B =
[[5 4 5 4 7 5 4 6 6 4 4 5 5 5 5 6]
 [8 8 4 6 2 5 7 6 4 6 7 7 6 6 5 3]
 [4 4 5 5 6 5 5 5 5 6 6 5 4 6 6 5]
 [7 7 5 7 3 5 5 5 4 5 6 6 5 5 6 5]
 [8 8 5 5 2 5 6 5 5 7 8 6 5 5 4 5]
 [6 6 5 5 6 5 5 5 5 4 6 6 6 5 4 5]
 [4 5 5 6 5 6 6 4 6 4 5 5 5 5 6 6]
 [5 6 5 7 4 4 6 4 4 6 4 5 5 5 6 5]
 [5 6 5 4 5 5 4 4 5 5 6 5 5 5 5 6]
 [6 5 5 5 4 5 6 6 5 5 6 6 4 6 5 4]]
B[-10,-16] = 5
B[-8,4] = 6
B[-7,-4] = 5
B[:, -14] = [5, 4, 5, 5, 5, 5, 5, 5, 5, 5]
B[-9,-8] = 4
B[9,2] = 5
B[3,5] = 5
B[5] = [6, 6, 5, 5, 6, 5, 5, 5, 5, 4, 6, 6, 6, 5, 4, 5]
B[-8,-10] = 5
B[-9,5] = 5
B[5,15] = 5
B[3,1] = 7
B[2] = [4, 4, 5, 5, 6, 5, 5, 5, 5, 6, 6, 5, 4, 6, 6, 5]
B[:, -4] = [5, 6, 4, 5, 5, 6, 5, 5, 5, 4]
B[6,-10] = 6
B[8,0] = 5
B[2,-8] = 5
B[5,7] = 5
B[-7,3] = 7
B[-1,-11] = 5
B[-3] = [5, 6, 5, 7, 4, 4, 6, 4, 4, 6, 4, 5, 5, 5, 6, 5]
B[3,8] = 4
B[4,-2] = 4
B[7,5] = 4
B[9,-6] = 6
B[:, 11] = [5, 7, 5, 6, 6, 6, 5, 5, 5, 6]
B[8,-11] = 5
B[1,15] = 3
B[8] = [5, 6, 5, 4, 5, 5, 4, 4, 5, 5, 6, 5, 5, 5, 5, 6]
B[-4,9] = 4
B[7,12] = 5
B[4,-4] = 5
B[6,1] = 5
B[-9,11] = 7
B[:, 15] = [6, 3, 5, 5, 5, 5, 6, 5, 6, 4]
B[:, 14] = [5, 5, 6, 6, 4, 4, 6, 6, 5, 5]
B[:, -11] = [5, 5, 5, 5, 5, 5, 6, 4, 5, 5]
B[-4,12] = 5
B[-4] = [4, 5, 5, 6, 5, 6, 6, 4, 6, 4, 5, 5, 5, 5, 6, 6]

X =
[[-2.420 -1.693 -0.033  2.319  0.896  1.386  0.481 -1.497  0.916  1.170
   0.834  1.855 -1.414  1.543  0.774  1.236]
 [ 0.970  1.104 -1.148  1.189 -0.092  0.341 -0.495  0.367  1.632 -0.239
   0.868  1.625  0.160 -0.073 -1.858 -0.043]
 [ 0.894  0.645 -0.362  1.136  0.201  0.128 -0.194  0.359  0.762  0.556
   0.467  0.468  0.673  0.102  0.970  0.492]
 [-0.665 -0.513  0.286  1.359  0.604  0.139  0.174  0.256 -0.327  0.357
  -0.517  1.048  1.515  0.624  0.112 -1.737]]
X[0][0] = -2.420
X[3][9] = 0.357
X[0][12] = -1.414
X[1][12] = 0.160
X[2][6] = -0.194
X[0] = [-2.420, -1.693, -0.033, 2.319, 0.896, 1.386, 0.481, -1.497, 0.916, 1.170, 0.834, 1.855, -1.414, 1.543, 0.774, 1.236]
X[2][9] = 0.556
X[2][4] = 0.201
X[0][6] = 0.481
X[3] = [-0.665, -0.513, 0.286, 1.359, 0.604, 0.139, 0.174, 0.256, -0.327, 0.357, -0.517, 1.048, 1.515, 0.624, 0.112, -1.737]
X[3][8] = -0.327
X[3][13] = 0.624
X[3][14] = 0.112
X[1][2] = -1.148
X[1][3] = 1.189
X[1][6] = -0.495
X[0][3] = 2.319
X[:, 14] = [0.774, -1.858, 0.970, 0.112]
X[1][0] = 0.970
X[2][7] = 0.359
X[:, 13] = [1.543, -0.073, 0.102, 0.624]
X[3][12] = 1.515
X[:, 3] = [2.319, 1.189, 1.136, 1.359]
X[3][15] = -1.737
X[3][7] = 0.256
X[1][1] = 1.104
X[2] = [0.894, 0.645, -0.362, 1.136, 0.201, 0.128, -0.194, 0.359, 0.762, 0.556, 0.467, 0.468, 0.673, 0.102, 0.970, 0.492]
X[:, 7] = [-1.497, 0.367, 0.359, 0.256]

arr =
[[-13.244 -16.358  15.289  -5.172 -11.313   1.239   9.056  10.901  18.736
    8.736   9.704   9.222   1.990]
 [  1.104  11.027   0.137   6.092  13.882   5.000   6.772   7.926  17.459
   16.767   8.346   9.526  -0.571]
 [ -2.274   7.168  -2.670   5.068  -2.770   1.843  -1.371   4.080   4.708
   -9.378   0.311   6.304   8.927]
 [ -6.236   4.035  12.345   3.291  19.233  15.340   3.630  13.033  23.699
   26.567  22.879  22.454  10.130]
 [  2.559   7.492   7.781   6.259   4.421   5.208  -0.848  -2.152  -1.069
    1.115   4.510  -4.214   6.713]
 [ 15.523  19.582   5.469  23.944  11.802   6.034   3.064  11.528   6.067
    5.676   4.666  19.655   9.923]
 [ 10.761   6.896  11.420   0.993  12.988   5.867   6.370  -1.748   8.631
    2.468  -1.963  -1.212   3.096]]
Indices start at 0.
(0, 0) => -13.244
(6, 10) => -1.963
(2, 2) => -2.670
(3, 11) => 22.454
(0, 2) => 15.289
(3, 10) => 22.879
(4, 12) => 6.713
(0, 3) => -5.172
(6, 6) => 6.370
(3, 0) => -6.236
(1, 1) => 11.027
(1, 0) => 1.104
(6, 5) => 5.867
(3, 8) => 23.699
(4, 4) => 4.421
(6, 9) => 2.468
(2, 3) => 5.068
(3, 3) => 3.291
(4, 3) => 6.259
(2, 4) => -2.770
(2, 12) => 8.927
(1, 8) => 17.459
(4, 6) => -0.848
(4, 2) => 7.781
(2, 8) => 4.708
(3, 9) => 26.567
(2, 10) => 0.311
(4, 8) => -1.069
(0, 9) => 8.736
(2, 1) => 7.168
(3, 7) => 13.033
(6, 7) => -1.748

A =
[[-30  23  27 -22  26  37 -35]
 [  0 -33  24  33 -15  -6 -23]
 [-17 -32  41 -43   6  14  39]
 [ 19  22   0   1 -35  15  32]
 [-12 -22 -14   3 -25 -37  -5]]
A[-5, 0] -> -30
A[-4, 1] -> -33
A[:, 3] -> [-22, 33, -43, 1, 3]
A[-1, -3] -> -25
A[2, -3] -> 6
A[:, -7] -> [-30, 0, -17, 19, -12]
A[-1, 1] -> -22
A[:, -3] -> [26, -15, 6, -35, -25]
A[-2] -> [19, 22, 0, 1, -35, 15, 32]
A[:, -1] -> [-35, -23, 39, 32, -5]
A[1, 4] -> -15
A[:, 1] -> [23, -33, -32, 22, -22]
A[-5, 4] -> 26

data = [3031, 5437, 7530, 4249, 6878, 6436, 9120, 7510, 9214, 3874]
data[0] => 3031
data[9] => 3874
data[4] => 6878
data[7] => 7510
data[3] => 4249
data[6] => 9120
